Moves between states:
+: zime->zova, ruve->pimi, momu->doda, vunu->peko, lati->vipa, boro->rano, fofi->poke, peko->lado, tino->dipi, zuse->bozi, zere->goga, dano->tino, zogi->kopi, zeso->laso, tapa->bote, bagu->kubo, labi->labi, suse->dosa, lado->deke, gogi->goka, vipu->fizi, tove->nale, bozi->dano, dosa->dosa, pimi->bozi, mezo->zaki, zaki->zogi, tiva->fofi, ladu->momu, mupi->nolu, besu->ladu, zova->pimi, seki->fara, dovo->dizo, tipo->zere, tetu->poke, kubo->bote, kezi->mupi, zomo->zoso, laso->deke, zama->suba, mulu->lati, fara->tipo, goga->bise, made->zeso, sepo->vipu, vipa->fizi, suba->boro, zoso->puge, rike->labi, zepi->podi, bise->kopi, nolu->laso, deke->pata, rano->rike, vevu->tado, nale->noki, goka->ruve, sike->zama, fizi->seki, dizo->tapa, kopi->zama, bote->dovo, poke->vuse, gafe->tove, puge->sepo, doda->gafe, dipi->made, podi->zomo, pata->tetu, tado->suse, vuse->bagu, noki->vevu, gipa->kezi
~: zime->goka, ruve->momu, momu->besu, vunu->mupi, lati->kopi, boro->zama, fofi->gogi, peko->nolu, tino->bozi, zuse->goga, zere->fara, dano->pimi, zogi->goga, zeso->dano, tapa->dovo, bagu->poke, labi->rano, suse->besu, lado->vunu, gogi->zeso, vipu->lati, tove->doda, bozi->zova, dosa->tado, pimi->zime, mezo->zepi, zaki->labi, tiva->vuse, ladu->dosa, mupi->gipa, besu->suse, zova->ruve, seki->vipu, dovo->kubo, tipo->seki, tetu->deke, kubo->vuse, kezi->fofi, zomo->zepi, laso->made, zama->tapa, mulu->zogi, fara->fizi, goga->tipo, made->tino, sepo->zoso, vipa->mulu, suba->sike, zoso->vevu, rike->boro, zepi->lati, bise->tado, nolu->kezi, deke->peko, rano->suba, vevu->nale, nale->gafe, goka->ladu, sike->zomo, fizi->tipo, dizo->tapa, kopi->zaki, bote->bagu, poke->pata, gafe->zuse, puge->zomo, doda->tove, dipi->dano, podi->rike, pata->lado, tado->noki, vuse->suba, noki->fara, gipa->made

In the rows, zero is written as 46.

The rows follow the links: the fewer symbols apart two states are, the more alike their rows tend to be.

Each row is also shifted at random along 4 hidden directions that mean nothing.

Each row, then its state:
28 20 44 39 50 33 71 38 23 53 46 43 39 25 43 56 60 24 41 52 61 47 47 50 42 28 27 57 50 53 52 30 50 83 48 55 40 60 49 29 32 51 35 26 33: sepo
21 59 34 37 33 47 34 30 58 44 49 46 42 53 46 42 50 38 54 44 54 19 46 30 43 56 25 34 37 32 44 65 54 23 36 50 39 57 36 54 47 57 39 53 69: mupi
40 62 38 48 41 47 33 41 50 42 47 46 44 51 47 39 50 46 59 46 48 47 56 38 53 63 33 21 20 46 54 43 26 36 47 47 51 59 34 44 45 48 28 46 52: poke
56 55 54 53 55 63 33 56 60 24 46 59 55 48 38 40 47 53 50 49 49 38 45 41 59 55 51 27 33 46 43 43 19 43 53 49 62 58 30 34 51 25 37 42 47: tapa
61 35 45 52 26 24 64 50 50 61 54 46 48 37 67 53 57 50 30 42 45 69 55 58 54 33 61 54 45 41 57 45 53 62 47 42 42 41 62 44 50 66 49 47 24: vevu
46 36 57 35 67 60 53 52 54 38 49 44 65 39 34 47 25 46 40 52 60 15 38 45 55 52 33 55 65 49 41 51 50 32 71 63 51 56 28 46 59 25 33 39 58: labi
55 61 40 47 47 45 23 44 47 46 41 36 44 65 39 46 28 51 43 36 46 47 48 40 35 44 55 37 52 36 52 55 61 28 38 43 36 24 44 61 51 45 68 49 66: gogi
34 24 53 38 64 51 65 49 30 42 46 48 49 30 37 50 47 36 47 55 52 36 42 48 46 41 31 61 56 57 39 34 43 67 56 55 50 61 39 34 38 34 32 34 40: kopi
44 40 59 39 64 60 62 61 37 47 48 40 58 36 50 39 30 59 54 52 29 51 53 55 54 67 43 60 50 66 35 34 32 37 66 48 55 56 45 49 52 34 22 59 33: sike
57 58 51 54 52 60 39 59 47 33 46 52 49 49 50 37 48 60 59 47 31 62 55 47 54 65 57 32 24 53 42 35 15 45 49 38 61 55 41 39 46 35 32 54 35: bote
44 23 42 42 50 47 61 48 35 35 57 52 41 34 47 60 65 38 44 45 52 39 47 36 40 31 49 53 43 35 37 49 52 72 33 46 49 66 44 30 34 43 49 39 42: vipu
39 24 45 38 54 53 59 48 38 29 59 52 43 34 41 61 63 39 42 45 54 32 45 34 41 32 49 53 45 33 34 51 53 70 32 48 49 68 40 28 39 37 47 40 46: vipa
18 61 39 44 47 49 30 31 32 48 33 44 29 58 36 38 43 38 60 47 35 40 32 42 26 49 36 50 54 53 36 46 57 33 30 39 35 29 53 61 33 49 62 52 62: made
69 44 56 53 23 46 56 51 90 41 60 66 58 45 67 45 58 61 31 51 36 27 24 54 65 46 70 63 59 36 24 77 55 20 47 40 59 45 61 51 60 52 56 65 36: tado
33 56 26 41 41 35 32 23 29 59 35 24 31 53 35 46 40 27 55 41 60 45 53 36 31 44 18 28 37 42 65 45 56 40 37 52 28 40 42 55 36 60 47 37 65: gipa
29 58 53 45 48 48 31 59 43 35 49 53 46 58 46 45 37 59 39 34 34 55 49 46 34 41 72 56 62 38 41 47 62 48 36 34 35 19 50 56 53 40 71 54 56: zova
69 51 28 47 37 42 38 33 53 54 48 28 46 52 48 48 42 41 54 42 58 36 55 32 51 56 27 22 25 35 59 60 44 24 48 56 47 61 33 51 46 56 32 46 58: pata
19 60 31 42 34 41 37 27 39 53 41 40 33 52 50 38 50 37 64 46 41 41 47 39 37 59 23 36 33 48 45 50 46 27 36 45 37 49 45 58 37 63 38 54 59: kezi
85 19 31 50 49 37 55 43 30 48 50 33 37 39 38 67 57 32 38 41 63 52 53 35 38 18 50 39 37 31 59 48 57 79 33 51 46 55 44 27 32 45 57 27 41: zere
35 58 31 36 35 45 39 42 47 48 56 34 44 53 59 46 43 52 56 36 41 43 63 32 41 62 41 36 30 32 46 61 55 22 35 44 39 54 40 60 52 60 39 66 59: nolu
59 51 52 54 29 32 39 47 75 50 48 56 54 52 50 47 44 50 24 42 56 41 35 53 56 33 62 47 61 35 54 59 59 38 52 47 44 24 51 51 61 51 64 40 49: ladu
6 44 62 30 62 58 53 61 49 31 57 58 64 38 47 42 36 56 44 47 46 28 50 47 55 60 40 61 61 52 34 43 44 40 65 53 47 58 31 47 60 30 27 51 53: rike
87 18 37 46 51 47 56 48 40 40 56 38 45 39 40 67 54 41 38 42 57 39 50 31 40 25 55 44 38 27 45 58 58 67 33 51 53 64 39 30 39 41 55 36 44: fizi
30 57 29 44 51 28 30 42 7 61 33 22 31 57 37 50 31 39 48 27 51 80 74 42 20 34 42 32 45 43 77 23 61 70 35 43 19 19 46 56 37 56 61 36 59: zeso
72 52 51 52 51 55 31 48 59 42 40 48 49 62 35 45 29 54 39 44 41 32 26 46 38 40 62 54 72 41 36 61 63 25 41 43 47 22 49 59 51 34 79 51 61: zime
77 47 50 59 26 34 53 42 71 64 41 51 50 47 59 41 49 50 35 53 40 49 27 62 58 41 57 57 60 50 44 57 50 28 52 41 51 30 66 55 52 60 57 53 31: dosa
70 25 36 47 47 41 58 48 30 43 54 40 38 37 47 64 61 42 42 39 52 57 57 37 37 27 57 45 36 30 49 47 55 77 28 44 47 59 47 29 35 47 55 39 37: tipo

Start, symbols taken left to right, then the state you end at.
Answer with the state's name.
46 59 29 42 42 44 39 37 29 57 42 26 35 56 52 44 37 48 60 38 36 55 59 38 31 58 38 39 39 42 49 51 56 25 33 42 36 43 49 65 42 60 49 64 58
~ ~ + ~: dano
26 62 49 49 47 52 33 54 45 31 49 56 47 49 48 37 54 53 57 44 40 61 62 43 55 62 48 25 18 50 51 30 16 54 49 41 52 55 36 36 46 39 28 44 41
+ ~: vuse
47 40 53 42 68 50 48 51 33 47 39 34 54 38 30 46 28 41 44 48 62 52 57 49 53 47 32 38 42 58 65 25 29 61 70 60 47 52 31 35 49 29 24 25 44
~ ~ ~: kubo
38 53 55 54 24 31 43 40 74 53 44 62 49 48 53 41 55 44 30 48 52 41 29 59 56 34 55 51 58 44 50 52 52 43 51 43 43 27 58 49 54 58 57 40 42
~ ~ +: ladu
53 41 47 56 23 27 52 32 63 60 40 56 41 42 49 48 64 32 30 52 59 46 28 58 55 25 47 47 53 45 55 49 50 56 46 46 43 35 62 40 43 62 56 33 34
+ +: vevu
42 30 57 35 67 61 63 52 44 40 47 46 58 34 36 47 34 45 45 56 52 20 36 48 49 50 32 65 67 54 32 47 48 42 61 57 53 60 38 42 49 30 32 46 47
~ ~ ~: suba
47 43 54 45 64 55 57 45 32 57 29 36 49 39 36 34 30 42 59 61 40 49 40 59 51 61 22 52 50 77 46 25 25 41 68 52 54 50 45 47 40 38 22 43 34
+ ~ +: suba
48 63 31 43 43 42 24 44 45 43 51 31 47 58 45 48 36 48 50 31 58 51 73 30 44 56 41 14 21 29 68 49 42 36 43 52 39 51 27 49 54 49 38 44 64
+ + + ~: poke
50 60 39 50 48 49 29 47 45 42 44 40 47 53 40 40 40 47 56 42 52 54 61 37 52 59 35 17 20 45 62 37 24 44 53 51 50 55 29 43 46 43 29 39 52
+ ~: gogi
42 22 55 32 62 64 61 58 54 21 66 58 58 34 41 59 51 49 38 47 53 11 41 34 49 40 53 63 58 32 22 63 56 51 45 53 56 72 33 32 52 26 44 48 53
+ ~: zaki
41 59 43 50 52 44 38 52 27 46 41 36 45 46 46 40 43 48 56 41 45 79 74 47 49 57 41 21 16 55 68 18 17 64 54 46 46 52 37 38 44 45 23 39 37
+ +: kubo
44 57 32 45 34 44 41 35 47 52 47 38 41 50 55 41 50 44 62 46 43 46 55 38 50 65 29 29 22 44 50 51 36 25 43 47 47 60 41 52 43 59 29 56 50
+ +: vuse
60 15 41 38 61 47 64 52 22 43 56 33 46 33 39 64 47 40 42 41 56 48 61 37 38 30 47 52 42 38 49 42 56 78 41 52 46 63 39 31 39 38 43 35 40
~ +: kopi
38 59 55 49 41 49 36 54 53 43 42 57 45 57 52 39 39 60 41 42 27 53 38 54 38 45 70 61 65 47 32 49 59 36 36 32 41 18 60 61 52 46 72 62 48
+ ~ +: zova
51 36 46 58 24 30 62 26 55 64 36 56 33 38 52 43 73 28 43 61 43 48 16 62 51 29 39 58 50 59 41 45 44 55 41 40 50 40 72 40 29 66 52 38 23
~ ~: fizi
54 52 29 45 36 43 37 21 57 56 39 35 40 51 39 43 47 31 56 51 60 22 37 35 47 53 16 25 33 42 51 62 46 19 45 57 46 58 37 52 40 56 35 41 63
+ + +: poke
